x = [[148, 132, 123, 143, 147, 134, 108, 111, 147, 146, 146, 150], [110, 111, 114, 140, 118, 110, 125, 113, 133, 147, 137, 120], [145, 128, 115, 145, 141, 118, 139, 109, 146, 153, 147, 142]]
x[0, 0] -> 148
x[-1, -4] -> 146
x[-1, -7] -> 118
x[-1, -12] -> 145
x[-1] -> [145, 128, 115, 145, 141, 118, 139, 109, 146, 153, 147, 142]
x[-3, -3] -> 146
x[1, 11] -> 120
x[-2] -> [110, 111, 114, 140, 118, 110, 125, 113, 133, 147, 137, 120]
x[2, 2] -> 115
x[-2, -11] -> 111
x[-3] -> [148, 132, 123, 143, 147, 134, 108, 111, 147, 146, 146, 150]
x[1, -7] -> 110
x[-1, 6] -> 139
x[:, 11] -> [150, 120, 142]
x[1, -5] -> 113
x[:, 7] -> [111, 113, 109]

data =
[[125 128 129 129 126 123 121 121 123 127 131 133]
 [129 132 129 130 129 132 123 126 128 136 132 134]
 [123 125 132 133 133 128 131 126 122 116 121 122]
 [132 140 139 143 143 143 127 121 115 119 114 123]
 [129 136 148 147 142 127 129 120 117 112 126 128]
 [137 134 135 133 133 131 137 132 125 113 113 111]
 [119 125 133 134 131 123 124 121 122 122 132 135]
 [125 116 110 110 115 123 131 136 136 133 128 124]
 [131 126 126 122 121 117 125 122 121 114 120 120]
 [124 120 115 117 122 131 133 139 141 142 131 123]
 [127 130 132 133 133 132 131 132 133 136 136 135]
 [129 126 120 122 126 134 133 137 137 137 127 123]
 [139 131 127 121 119 116 128 132 137 135 137 128]
 [127 125 120 126 134 149 146 150 147 145 128 124]
 [126 121 106 108 111 128 120 133 140 155 141 141]]
Rows and columns are counted from 0.
(0, 0)	125
(11, 10)	127
(4, 8)	117
(2, 2)	132
(3, 4)	143
(6, 4)	131
(9, 11)	123
(10, 2)	132
(0, 2)	129
(9, 1)	120
(12, 6)	128
(3, 7)	121
(2, 8)	122
(6, 8)	122
(7, 9)	133
(6, 0)	119
(13, 6)	146
(14, 5)	128
(6, 3)	134
(7, 4)	115
(5, 0)	137
(13, 8)	147
(5, 6)	137
(4, 7)	120
(3, 9)	119
(9, 9)	142
(4, 11)	128
(1, 1)	132
(12, 1)	131
(12, 10)	137
(1, 2)	129
(13, 10)	128
(1, 10)	132
(11, 3)	122
(10, 5)	132
(8, 11)	120
(13, 11)	124
(8, 1)	126

A = [129 155 129 131 124 129 129 132 126 127 132]
A[0]	129
A[3]	131

B =
[[103 140 155 100 156 128 155 101 156 156 156  99 155 101 100 157]
 [157 100 101 152 102 101 101 153 101 100 101 156 101 154 156 101]
 [153 100 137 154 138 100 134 156 154 136 154 152 144 156 130 106]
 [154 100 101 156 100 100 100 157 105 101 113 156 101 155 156 101]
 [155 100 105 155 104 100 103 156 144 105 152 156 109 156 147 100]
 [137 154 101 109 100 154 100 107 100 101 100 138  99 107 154 118]
 [101 154 155 100 155 155 156 100 150 156 145 101 156  99 100 156]
 [100 155 156 101 156 156 155 100 143 153 130  99 153  99 102 157]
 [155 100 105 154 104 100 102 156 113 101 117 157 105 154 155 103]
 [100 131 154 105 155 117 157 107 156 156 156 100 155 107  99 152]
 [157 102 102 154 102 104 100 154 103 100 105 156 101 155 155 102]]
B[-11,-16] = 103
B[2,-1] = 106
B[-1,8] = 103
B[0,2] = 155
B[-4,-7] = 153
B[-10,11] = 156
B[0,4] = 156
B[3,-10] = 100
B[-10] = [157, 100, 101, 152, 102, 101, 101, 153, 101, 100, 101, 156, 101, 154, 156, 101]
B[-5,2] = 155
B[-4,14] = 102
B[5,-5] = 138
B[-6,2] = 101
B[-5,13] = 99
B[:, 6] = [155, 101, 134, 100, 103, 100, 156, 155, 102, 157, 100]
B[-10,3] = 152
B[4,11] = 156
B[9,11] = 100
B[:, 0] = [103, 157, 153, 154, 155, 137, 101, 100, 155, 100, 157]
B[-6] = [137, 154, 101, 109, 100, 154, 100, 107, 100, 101, 100, 138, 99, 107, 154, 118]
B[8,2] = 105
B[1,12] = 101
B[:, -13] = [100, 152, 154, 156, 155, 109, 100, 101, 154, 105, 154]
B[:, 9] = [156, 100, 136, 101, 105, 101, 156, 153, 101, 156, 100]
B[-2] = [100, 131, 154, 105, 155, 117, 157, 107, 156, 156, 156, 100, 155, 107, 99, 152]
B[-3,8] = 113
B[4,-15] = 100
B[2] = [153, 100, 137, 154, 138, 100, 134, 156, 154, 136, 154, 152, 144, 156, 130, 106]
B[1,6] = 101
B[-6,13] = 107
B[:, 8] = [156, 101, 154, 105, 144, 100, 150, 143, 113, 156, 103]
B[5,-13] = 109
B[3,0] = 154
B[-5,-9] = 100
B[7,7] = 100
B[8,4] = 104
B[10,-16] = 157
B[:, 12] = [155, 101, 144, 101, 109, 99, 156, 153, 105, 155, 101]

W =
[[126 127 130 135 126 127 130 114]
 [132 129 129 131 118 116 118 112]
 [125 130 128 133 125 131 133 114]
 [116 123 121 125 131 138 133 137]
 [134 134 134 138 129 135 134 106]]
W[0, 0] => 126
W[4, 5] => 135
W[3, 2] => 121
W[:, 4] => [126, 118, 125, 131, 129]
W[1, 5] => 116
W[4, 4] => 129
W[1, 4] => 118
W[0, 5] => 127
W[2, 4] => 125
W[0, 7] => 114
W[:, 3] => [135, 131, 133, 125, 138]
W[0, 1] => 127
W[0, 4] => 126
W[2, 7] => 114

X =
[[124 104 156 113 156 125 124 133 103 122 126 141 101 137 104]
 [117 100 148 117 153 121 118 130 107 131 119 145 112 149 111]
 [118 118 135 125 135 137 126 127 119 123 136 133 119 139 125]
 [126 114 139 122 142 119 123 130 118 132 118 137 121 136 117]
 [123 116 144 120 142 136 128 130 113 120 136 134 109 133 116]
 [118 106 141 121 145 123 120 128 114 131 121 142 118 147 118]
 [131 124 139 122 137 129 130 131 120 123 131 129 116 124 118]
 [128 118 145 119 143 128 128 131 114 122 130 133 111 129 114]
 [135 130 131 126 131 120 129 130 127 130 122 127 127 121 123]
 [116 114 133 125 136 133 123 127 120 127 130 136 122 144 126]
 [123 121 137 124 135 137 128 129 119 121 137 131 116 132 123]
 [121 113 135 124 139 122 121 128 119 132 120 138 124 142 122]]
Rows and columns are counted from 0.
(0, 0) => 124
(0, 12) => 101
(9, 7) => 127
(5, 8) => 114
(8, 9) => 130
(7, 12) => 111
(11, 10) => 120
(10, 14) => 123
(6, 3) => 122
(1, 6) => 118
(11, 8) => 119
(0, 3) => 113
(0, 11) => 141
(0, 6) => 124
(8, 11) => 127
(11, 12) => 124
(9, 11) => 136
(3, 7) => 130
(11, 1) => 113
(2, 9) => 123
(7, 7) => 131
(5, 13) => 147
(7, 10) => 130
(10, 11) => 131
(6, 2) => 139
(6, 4) => 137
(3, 1) => 114
(9, 2) => 133
(8, 2) => 131
(0, 5) => 125
(3, 4) => 142
(8, 3) => 126
(5, 5) => 123
(9, 6) => 123
(0, 9) => 122
(4, 8) => 113
(10, 3) => 124
(2, 12) => 119

M =
[[121 146 133 113 139 148 129 121 121 128 153 112 128]
 [142 130 147 122 124 142 130 129 141 121 115 115 127]
 [137 139 134 133 144 123 123 138 137 118 123 127 138]]
Indices start at 0.
row 0 col 0 -> 121
row 2 col 2 -> 134
row 2 col 1 -> 139
row 1 col 11 -> 115
row 1 col 5 -> 142
row 1 col 10 -> 115
row 2 col 12 -> 138
row 1 col 4 -> 124
row 1 col 0 -> 142
row 0 col 2 -> 133
row 2 col 3 -> 133
row 2 col 11 -> 127
row 2 col 10 -> 123

m = 151  121  104  132  123  119  141  143  122  142  140  148  149  123
m[0] => 151
m[-3] => 148
m[12] => 149
m[10] => 140
m[-10] => 123

a = [123 136 120 129 106 108 106 142 123 126 126 121 137]
a[0] = 123
a[6] = 106
a[9] = 126
a[11] = 121
